Rows and whether each has a hidden trait (one of two labels; each part has its own)
[ 11  26  17 -57  26  -4  23   3 -17  10  47  37  21   1  21 -14 -39 -15
  -1 -30   1  -3  -3  25  -1  -3 -20   1  14  99 -14  20 -19  46  -4  12
   4 -46  -8 -45 -20 -25] -> Fj
[ -3 -30  -9  31 -21  -8  -5  37  15  25 -32 -33 -24 -11  48 -24  27  19
  54  28  25  -8  -4 -15  10 -31  35  -7 -29 -63  -5   7  -6 -19   6  -4
  19  11  -5  11  14  11] -> JJ
[  4   4 -13 -20 -14 -12  40  44  -5  65   4 -24  22 -26  30 -44 -54 -11
  55   6  36 -31  -5  -1   9 -50  59  -7   6  -3 -12  36  -7  52  -9   9
  22 -42 -15 -36  11 -13] -> JJ
[  6  -4 -10 -23  -5 -11  25  40   5  50   3 -14   9 -23  28 -39 -28  -4
  46  14  29 -24  -4   4   8 -40  52   2   1 -12 -16  32  -4  31  -6   9
  18 -28 -13 -30  11  -8] -> Fj
[   0  -18   -7   45  -36   -6  -13   18   15   -9  -34  -41  -35   -2
   22   -9   24   10   50   22   18   -2  -10  -25    2  -31   16   -7
  -28 -106    1    3    2  -48   -6   -8    9   36    2   22   13   19] -> Fj
[ -5 -10 -16 -17  -8 -12  16  51  -2  44 -21 -29   7 -24  54 -40   0  10
  50  20  47 -22  -2  -7  22 -45  48 -21 -20 -14 -27  25 -12  36   7   8
  31 -30  -7 -29  15   1] -> Fj
[   0  -23   -5   42  -35   -6  -15   16   15  -17  -36  -42  -33   -2
   22  -12   17    5   46   24   18    0  -12  -21    0  -35    9   -4
  -30 -105    2    5    4  -41   -8   -8    7   30    3   21   12   22] -> Fj
[ -3  -3  15  14 -10  -1 -33  -8  10 -56 -24   3 -37  13   0  31  31  -5
 -10   4 -16  17  -4   3  -6   9 -19  20 -14 -50   5  -9  17 -53  -4   1
 -13  39   7  31   5  18] -> Fj
[ 18  15  20 -37   6 -15  18  31  -8  -5  28  18  -9  -2  19 -19 -55 -29
  43 -32  11  -9 -21  28  -6 -28 -21   4  10  26 -15  35 -13  15 -18   8
   2 -18  -6 -18 -13 -13] -> Fj
[  4  17   5 -41  20   1  31  -4  -3  31  42  22  24  -7  -7 -21 -20   1
  -7  -7   4 -10   5  16   2   3  13   7  23  96   0  15  -7  53  -1  11
   0 -37 -11 -35  -5 -22] -> Fj
[ 14  18  23   1   0  -9 -11  -5  -1 -51   1  27 -27  15 -22  42 -10 -35
 -19 -22 -22  14 -11  18 -23   8 -20  29  23 -17   6   7  11 -59 -10  -4
 -25  22   3  37  -5   2] -> JJ
[ 10  18  13 -49  22  -3  23   2 -10  12  46  32  17  -1   2 -16 -34 -11
   6 -23  -4  -6  -3  18  -2   4 -14   5  17  79  -6  14 -11  38  -6  10
  -1 -36  -7 -35 -16 -21] -> Fj
[  4  15  -3 -34  11  -1  38   2  -6  47  35  13  25 -11  -5 -33 -26   3
   2   2   6 -14   5  11   0 -10  29   5  14  64  -1  15  -9  52  -5  11
   5 -38 -13 -42  -2 -21] -> JJ
[ -7 -12 -23   1 -10  -1  24  14  18  72  -4 -25  15 -25  13 -40  13  21
  17  42  12 -27  15  -4  11 -13  85  14  11 -18   3   7   8  30   7   6
  12 -13 -13 -19  25  -3] -> Fj
[ -7 -28 -19  25 -12  -6   3  34  18  48 -28 -33 -17 -17  40 -35  44  32
  37  43  30 -13   8 -15  16 -17  61  -9 -16 -36  -8   2  -4  -2  14  -3
  21   2  -5  -7  20   9] -> JJ
[ -4 -20 -14  11  -9  -9   3  54   5  34 -26 -27 -13 -18  51 -38  32  19
  44  32  49 -13   2  -6  20 -34  43 -17 -26 -14 -23  20 -13   8  10   3
  28 -15  -7 -16  14   5] -> JJ
[  0 -19  -1  25 -26 -10  -8  33   7   2 -30 -27 -28  -4  44  -9  15   7
  53  18  18  -1 -10 -12   5 -40  11  -2 -26 -64  -9  11  -5 -36  -2   0
  21  12  -3  17   7  14] -> Fj
[  4 -28  -3  24 -23 -14 -10  46   8   6 -31 -33 -31  -7  65 -27  10   6
  71  13  37  -6 -14 -14  11 -48  10 -20 -31 -62 -19  20 -17 -20   0  -5
  25  10  -5  11   4  13] -> Fj
[  0 -11   5  21 -25  -8 -17  25   2 -18 -32 -21 -32   2  30   3   6  -3
  33  10  12   4  -9  -5   1 -34  -5   5 -25 -63  -7  11   3 -40  -6   2
  17  18   0  21   6  15] -> JJ

Next part:
[-40 -73 -11  -7   5 -41 -30   3  12   9 -11 -27 -33  -2 -49 -37  -6  -5
  -1 -13 -12  38 -14 -22 -30  14  20  -2 -13  52 -28  23  -5  -2 -12 -38
  46   4   4 -16  50   8  -9  -1 -27  -7  23  81 -47  88   9   0  11] -> L
[ -8 -59 -25  -4  47  -7 -25  -8   2 -17  -7  34 -14  25 -21 -14 -19  -3
  23  -1 -30 -23 -13 -14 -37  -6   8 -10   4  48 -12  34   0  -3 -11 -16
  10  17  -9 -16  22 -23  33 -26 -22  -3  18  16  36 -12  17   1  42] -> L
[-16  55 -29   0  61  14  -6 -11   4  33  10   6 -15  31 -46 -47  42   1
   8 -21  -9  27  25  -8  -1 -24  16 -10  18  17 -10  14  -1  -4 -25   2
  42 -12 -25  14 -81   3  46   5  19   2   2 -61   8  -8   5  -7   9] -> L
[ -7  28 -57   1  92  -2 -27 -26  19  17   7  10 -20  63 -16 -23  57   9
  10 -37 -10  35  16   3 -17 -11   6  -5  14  25 -11  21   8  -7 -24 -19
  52   9   5  12 -79  37  46  10  16 -16  11  -3  -1  23  21   2 -14] -> L
[-32  25  26   0 -64 -39  36  10  -9  31   8 -80   1 -50 -49 -39 -21   6
  -3  -6   8  27  -1  11  11   9   9  31 -20 -23  16 -26 -12   4   0   5
  20 -23 -21  16  10  16 -51  57 -20 -10 -15  21 -77  28 -25  -4 -47] -> K
[ 13  86 -16   0  60  47  -5 -17   5  22   6  39   0  24 -15 -18  45   6
   1  -9   5 -14  23  -4  15 -24   1 -12  18   3  -1   4   7   0 -12   7
   7  -4  -8  24 -81  11  43  -4  34  13   5 -70  22 -53   1  -2   1] -> K
[  5 -11  15   2 -60 -33  21  11   1  13   0 -55   6 -48   3   9 -35   5
  -7   4   6  17  -8  24   7  20  -5  19 -15 -32   9 -19 -10   6   6   9
  -7 -12   9  -7  30  11 -47  36 -28 -18 -12  31 -10 -10 -11   0 -35] -> K
[  28   32  -42    1   97   47  -14  -24   10    6    0   76    2   28
  -10  -19   24    8   28   -4   -9  -30   13    4   -9  -27   -1  -11
   18   23   -1   27    7    1  -19    9  -10   21   14   -8  -70  -11
   67  -22    8    5   11  -58   98 -105   16   -1   27] -> L
[-22 -85  -8  -2   8 -23 -23   9  -3 -24  -8  -3 -12  27  14  10 -20 -17
   1   3 -24   8 -14 -18 -28   9   6 -13   2  28 -19  19  -3  -6   0 -19
   7   6  -2 -15  48 -23  14 -27 -20  -8   8  47   2  51  13   1  44] -> L
[-17 -73 -15  -5  34 -19 -27  -3   6  -6 -11  16 -22  16 -28 -20 -19  -4
  13  -5 -21  -5 -15 -18 -35   7  11  -7  -4  48 -20  34  -1  -2 -10 -28
  17  17 -21 -19  42  -9  16 -19 -28  -3  18  41   0  29  10   0  35] -> L
[ -9  13 -34   1  68  10  -9 -12   3  16   7  23 -14  34 -29 -34  25   0
  17 -15 -20  10  18  -4 -12 -24  10  -9  16  20 -10  21  -1  -6 -22   4
  34   0  -6   5 -60 -14  62  -8   7  -3   3 -40  40 -45   9  -4  31] -> L
[-26 -61 -31  -3  48 -27 -28  -9   8  -9  -7  10 -23  37 -27 -24  -8  -3
  16 -15 -20  11 -10 -14 -36   3  10  -3  -1  52 -16  34   0  -7 -15 -34
  34  16 -20 -12  17   3  31 -10 -22 -14  19  30 -12  43  18   4  22] -> L
[ 12  87   4   0  24  64  14  -5  -9   6   7  42   8  11 -10 -14  38   4
  -3   3  11 -31  24 -10  33 -24   2 -12  19 -13  10  -4   6   1  -5  23
 -13  -2 -18  24 -69  -9  26 -17  45  29  -5 -89  22 -43  -9  -4  13] -> K
[ 32 -81  -3  -3 -17   8 -32   6  22  -6 -16  26   4 -34  57  60 -42  -3
 -11  22   1   4 -24  10  -8  24 -16 -10 -16  19 -19   7   1   8  15  -7
 -37  27  75 -47 100  10 -24 -27 -33  -5   6  73  57 -26  19   7   9] -> L
[-18 -87 -10  -3  14 -34 -32   3  11 -18 -11  -6 -19  30  30  20 -11 -12
  -5  -6 -15  29 -17 -12 -33  25   4 -10  -5  36 -23  18   1  -5   2 -35
  16  13  21 -20  77   4   6 -21 -26 -12  18  84 -19  78  18   5  19] -> L
[ 20  97   2  -1  34  55   1 -12  -6   3   5  51  14   5 -14 -15  42  10
   1   3  22 -46  19  -9  30 -18  -4  -5  14 -14  16 -12  10   3   2  13
 -19   0  -5  20 -66   9  12  -6  47  29  -1 -81   8 -37  -8  -1 -15] -> K
[ 10  83  -9   0  40  58   6 -11  -5  20   8  52   5  14 -19 -19  41   5
   3  -2   6 -21  24  -7  22 -24   1 -13  19 -11   2   0   4   1 -10  16
  -3  -6 -11  16 -78  -3  45 -13  40  23  -3 -92  31 -39  -3  -4   5] -> K
[  5  74 -24   0  65  36  -8 -17   8  25   7  36  -5  26 -21 -23  51  11
   3 -15   3  -1  25  -4  13 -18   3  -9  14   5  -1   5   8  -2 -16   0
  26  -2 -13  15 -95  21  33   1  35   9   4 -63   3 -12   2  -2  -7] -> K
[ 24  77 -25   0  62  56 -16 -23   9  11   4  48   5  33  -6 -10  45  10
   5 -10  12 -18  22  -2  14 -19  -2 -11  16   2   2   4  12  -1 -12   3
   5   8  -1  13 -81  19  36  -8  45  17   9 -58  28 -34   8   0  -9] -> K
